Each row has a name. Each piece below is followed by the name of the row it came from, unless a question asks for something else. Each question is about the rows just above it.

Columns, left to right: Z J G N R M Y D A
dudon: [110 140 183 159 115  92 125 107 162]
beda: [107 160 110 183 125 162  92 140 115]
Zela: [125  73  86 147 152 147 160 101 129]
Put [ 86 129 147 147 101 125  73 160 152] back in order: which row is it?
Zela
asked: [147 160]
Zela
Where do [101 129] appear?
Zela
[ 92 140 160 110 115 125 162 107 183] is which row reordered?
beda
[183 110] is in which column, read top down?
G

Columns, left to right: F C P E
zefom: [121  91 129 125]
fuf: [160 149 129 127]
kefad: [ 83 142 129 135]
mugi: [ 89 135 127 135]
tugik: [183 115 127 127]
Topos: [112 183 133 120]
rigik: [120 127 130 128]
lasob: [125 120 129 129]
Tofes: [ 80 158 129 127]
rebu: [129 129 128 130]
Rodeb: [147 151 128 132]
kul: [124 169 130 132]
[125 127] is in which column, read top down?
E
Which column holds [130 129] top down?
P
[160  83] is in which column, read top down?
F
asked: [160 149 129 127]
fuf
asked: [120 129]
lasob
asked: [ 83 142]
kefad

Columns, left to right: H W K B Q V T S X L
Mol: [144  84 129 104 146  86  77 165 102 154]
Tis: [ 95  93 172 175 140  79  87 165 110 157]
bul: [182 115 128 127 101  76 102 156  76 139]
Zaz: [128  76 156 127 102 182 139 115 102  76]
Put [ 76  76 101 102 115 127 128 139 156 182] back in order: which row is it?
bul
Which column holds this, read top down? [104 175]
B
Which column holds [157 139] top down?
L
[154 157] is in which column, read top down?
L
The row with [ 76 156 127] is
Zaz
Which column holds this, read top down? [79 76]
V
Which column holds [ 76 182] top down?
V

Columns, left to right: Mam kov gibev dofen
Pakuz: [104 157 107 179]
tar: [145 145 128 130]
laro: [124 109 127 131]
Vore: [124 110 131 127]
veri: [166 170 134 125]
sule: [179 108 104 157]
asked: [145 128]
tar
[109 127 131 124] is which row reordered?
laro
Which row holds these entries in another order? [157 104 108 179]
sule
asked: [145 145]
tar
The row with [145 145 128] is
tar
asked: [108 104 157]
sule
Which row holds these entries in another order? [104 107 157 179]
Pakuz

Columns, left to right: zani lim bug rupu
dege: [149 128  99 132]
kefeb: [122 157 124 132]
rofo: [149 128 180 126]
ruba: [135 177 168 139]
zisos: [145 132 167  78]
gazig: [116 135 138  81]
duzi: [135 177 107 139]
Rede: [144 167  78 132]
pupe: [135 170 116 138]
pupul: [135  81 138 117]
Dezo: [135 177  95 138]
Which column holds [135 144 135 135 135] top down?
zani
Which column holds [157 128 177 132 135] top down?
lim
Which column holds [168 167 138 107  78 116 138] top down?
bug
[117 138  81 135] is which row reordered?
pupul
Which column holds [132 132 126 139  78  81 139 132] top down?
rupu
[128 177 132 135 177 167 170  81 177] is in which column, read top down?
lim
[132  78 167 144] is which row reordered?
Rede

Columns, left to right: gofo sovos Lete Bur Ses puvor Navu von
Nat: [164 107 118 175 106 178 135 102]
Zarek: [114  96 121 131 130  89  96 114]
fefup: [ 96 114 131 130  89 122 114  96]
asked: [135 102]
Nat
[ 89 114 131  96 114  96 130 122] is which row reordered?
fefup
[102 114] is in which column, read top down?
von
Which column holds [175 131] top down?
Bur
asked: [106 178 135 102]
Nat

Columns, left to right: maru Zak dizaf lefe gevu
val: [174  80 108 126  95]
mazat: [103 164  86 101 143]
geg: [153 130 152 162 141]
sodi: [150  84  85 120 169]
kagot: [104 104 138 162 131]
reg: [ 80 108 174  95 125]
dipu: [140 107 109  84 137]
bogo: [ 83 113  99 101 175]
Dom: [132 103 131 101 171]
teram: [168  82 160 159 132]
fiso: [134 120 137 111 122]
[125  95 174 108  80] is which row reordered?
reg
Which row holds these entries in another order? [137  84 109 107 140]
dipu

Columns, left to right: vir Lilov ragol Tizos
Boz: [136 132 112 142]
gupob: [148 130  69 112]
naz: [136 132 112  64]
zes: [155  86 132 111]
Which row holds these entries in another order? [112 142 136 132]
Boz
[130 132] is in which column, read top down?
Lilov
Which column holds [132 130] top down?
Lilov
Which column holds [ 69 112 132] top down?
ragol

